Below are the code and all the weights of a small trained network. Each question names an input and a target symbol and asks about switching units off, where a switched-off unit gives its printed mean instead of its output.

import numpy as np


def w(rows, s, z=0):
    codes = np.array(rows[::2]) - 128.0
    scale = np.full(codes.shape[1], s)
    scale[-1] = z or s
    return codes * scale


def norm(h):
    return h / np.sqrt((h * h).mean(-1, keepdims=True) + 1e-5)


def softmax(a):
    e = np.exp(a - a.max(-1, keepdims=True))
    return e / e.sum(-1, keepdims=True)


def log_softmax(a):
    a = a - a.max(-1, keepdims=True)
    return a - np.log(np.exp(a).sum(-1, keepdims=True))


def net(x, mask):
    ids = ['αβγδεζηθλμξπσφψ'.index(c) for c in x.split()]
    T = len(ids)
    res = E[ids] + P[:T]
    u = 0
    for l in range(3):
        r = norm(res)
        for j in range(2):
            rows = slice(3 * j, 3 * j + 3)
            q, k, v = (r @ M[l][rows].T for M in (Q, K, V))
            z = softmax(np.where(np.tri(T) > 0, q @ k.T / 3**0.5, -1e9)) @ v
            o = O[l][rows]
            res = res + np.where(mask[u + j], z, o[:, -1]) @ o[:, :-1]
        u += 2
    return log_softmax(norm(res)[-1] @ U[:, :-1].T + U[:, -1])


Q, K, V, O = {}, {}, {}, {}
E = w([
[122,108,116],'α',
[133,125,103],'β',
[84,143,74],'γ',
[109,108,171],'δ',
[140,97,141],'ε',
[136,96,82],'ζ',
[144,99,133],'η',
[133,68,120],'θ',
[79,96,131],'λ',
[101,181,120],'μ',
[162,91,136],'ξ',
[121,104,149],'π',
[116,125,13],'σ',
[110,132,79],'φ',
[110,137,255],'ψ',
],0.027)
P = w([
[227,133,255],'0',
[15,123,68],'1',
[65,64,13],'2',
[228,58,3],'3',
[96,63,3],'4',
[160,108,177],'5',
[96,54,122],'6',
[144,84,70],'7',
[94,116,128],'8',
[114,102,162],'9',
],0.0064)
Q[0] = w([
[104,226,143],'L0H1',
[127,191,145],'L0H1',
[140,128,90],'L0H1',
[80,95,174],'L0H2',
[255,247,95],'L0H2',
[82,186,27],'L0H2',
],0.0079)
K[0] = w([
[91,99,36],'L0H1',
[55,123,125],'L0H1',
[137,181,1],'L0H1',
[99,131,68],'L0H2',
[108,64,136],'L0H2',
[253,65,167],'L0H2',
],0.0072)
V[0] = w([
[124,87,5],'L0H1',
[249,86,254],'L0H1',
[147,169,202],'L0H1',
[152,156,95],'L0H2',
[10,56,139],'L0H2',
[172,151,14],'L0H2',
],0.0091)
O[0] = w([
[246,128,150,254],'L0H1',
[125,236,18,115],'L0H1',
[130,149,180,36],'L0H1',
[69,234,135,131],'L0H2',
[151,14,82,179],'L0H2',
[234,108,2,211],'L0H2',
],0.0055,0.0045)
Q[1] = w([
[129,105,126],'L1H1',
[54,223,218],'L1H1',
[104,221,142],'L1H1',
[166,136,90],'L1H2',
[34,78,115],'L1H2',
[240,126,254],'L1H2',
],0.0081)
K[1] = w([
[237,169,36],'L1H1',
[102,78,110],'L1H1',
[130,2,194],'L1H1',
[53,144,122],'L1H2',
[164,149,181],'L1H2',
[204,124,149],'L1H2',
],0.0098)
V[1] = w([
[49,74,176],'L1H1',
[215,81,72],'L1H1',
[254,118,113],'L1H1',
[111,124,144],'L1H2',
[218,92,166],'L1H2',
[43,130,195],'L1H2',
],0.0096)
O[1] = w([
[143,107,244,13],'L1H1',
[86,123,226,255],'L1H1',
[78,133,146,219],'L1H1',
[165,143,56,104],'L1H2',
[51,129,62,102],'L1H2',
[165,128,141,8],'L1H2',
],0.011,0.0033)
Q[2] = w([
[192,217,76],'L2H1',
[255,132,29],'L2H1',
[143,53,143],'L2H1',
[196,237,7],'L2H2',
[122,100,100],'L2H2',
[225,127,215],'L2H2',
],0.0085)
K[2] = w([
[201,146,172],'L2H1',
[156,250,131],'L2H1',
[116,194,208],'L2H1',
[104,66,116],'L2H2',
[71,160,122],'L2H2',
[150,97,130],'L2H2',
],0.013)
V[2] = w([
[129,121,86],'L2H1',
[105,32,97],'L2H1',
[80,187,5],'L2H1',
[123,193,120],'L2H2',
[84,57,176],'L2H2',
[92,206,81],'L2H2',
],0.014)
O[2] = w([
[158,103,59,168],'L2H1',
[143,156,40,162],'L2H1',
[86,68,108,254],'L2H1',
[125,64,130,93],'L2H2',
[9,205,186,113],'L2H2',
[121,71,98,145],'L2H2',
],0.012,0.0053)
U = w([
[145,119,138,45],'α',
[115,52,174,87],'β',
[100,175,154,38],'γ',
[142,172,161,52],'δ',
[183,70,131,180],'ε',
[97,112,157,42],'ζ',
[123,71,178,12],'η',
[46,165,171,73],'θ',
[135,252,134,115],'λ',
[161,58,208,1],'μ',
[129,118,111,52],'ξ',
[197,156,175,240],'π',
[126,143,125,49],'σ',
[37,103,92,243],'φ',
[145,190,162,167],'ψ',
],0.012,0.0038)

Each question gives the input, a string of symbols that net reads in full, and the target symbol t.
The units are the heads (3 rows each of Q, K, V and O). Each row of codes is followed by its name. A weight is (code - 128) times the scale printed after its matrix; where a second scale follows, it is the last column's (O and U).
mask holds one flag per head, layer by layer. A switched-off head (its flag False) gives its mean, the last column of its rows in O, instead of its output. The means were averaged over made-up inputs and are rounded, as every weight is.
A unit's drop is (log p(t) with every unit on - log p(t) with that unit switched off) / (log p(t) with every unit on - log p(t) with every unit switched off).
The circuit of an input: a set's keep is (log p(t) with only the set's units on - log p(t) with every unit switched off) / (log p(t) with every unit on - log p(t) with every unit switched off). Starting from all 6 units, units are removed one at a time, each time the one whose removal leaves the highest keep (on an exact tie, the one counted first), for as long as the keep stays at least 0.8.
circuit, biggest first: the units of the circuit, biggest drop first
unit that matters most: the unit with the biggest drop
which heads matter: for each layer, one digit per head in row order, 1 if its drop is at least 0.15 and else 0, layers parted by /
drop of u: that unit's drop, to one decimal
input ε η θ λ θ μ, target ε: which heads matter => 11 / 10 / 01
input π λ ξ, target π: unit that matters most => L1H2
input π π φ π, target π: circuit, biggest first => [L1H1 L2H1]
input ε φ φ ψ ε δ, target ε: circuit, biggest first => [L0H1 L0H2 L1H1 L2H2]
input φ φ ψ μ ζ ε α ε, target φ: circuit, biggest first => [L0H1 L0H2 L1H1]
input π ζ φ θ ψ φ ε π, target π: circuit, biggest first => [L0H2 L0H1 L1H2 L2H1]
input φ φ φ π ξ θ, target φ: circuit, biggest first => [L0H2 L1H2 L0H1 L1H1]
input φ π θ π, target φ: circuit, biggest first => [L1H2 L1H1]
input φ φ φ σ π π φ π ε, target φ: circuit, biggest first => [L1H2 L1H1 L2H1]
input λ φ γ θ μ φ φ, target λ: which heads matter => 10 / 00 / 11
input φ γ ε δ, target φ: which heads matter => 11 / 11 / 00
input λ φ θ, target λ: which heads matter => 00 / 00 / 11
input φ φ ξ π ψ, target φ: circuit, biggest first => [L1H2 L2H1]
input π ζ ψ ε φ ε δ ζ, target π: circuit, biggest first => [L1H2 L0H1 L0H2 L2H1]
input φ γ θ ξ φ θ ξ, target φ: unit that matters most => L0H2
input ε μ μ ψ λ, target ε: circuit, biggest first => [L1H1 L1H2 L0H2]
input φ ε ε β ε φ α φ ε θ, target φ: circuit, biggest first => [L1H2 L1H1 L2H1]
input π φ φ λ ε α φ, target π: which heads matter => 11 / 11 / 11
input π φ φ ε ε, target π: drop of L0H2 => 0.8
input λ φ φ ε, target λ: unit that matters most => L2H2
input ε φ λ, target ε: drop of L2H2 => 0.2
input π λ β β φ, target π: drop of L2H1 => 0.2
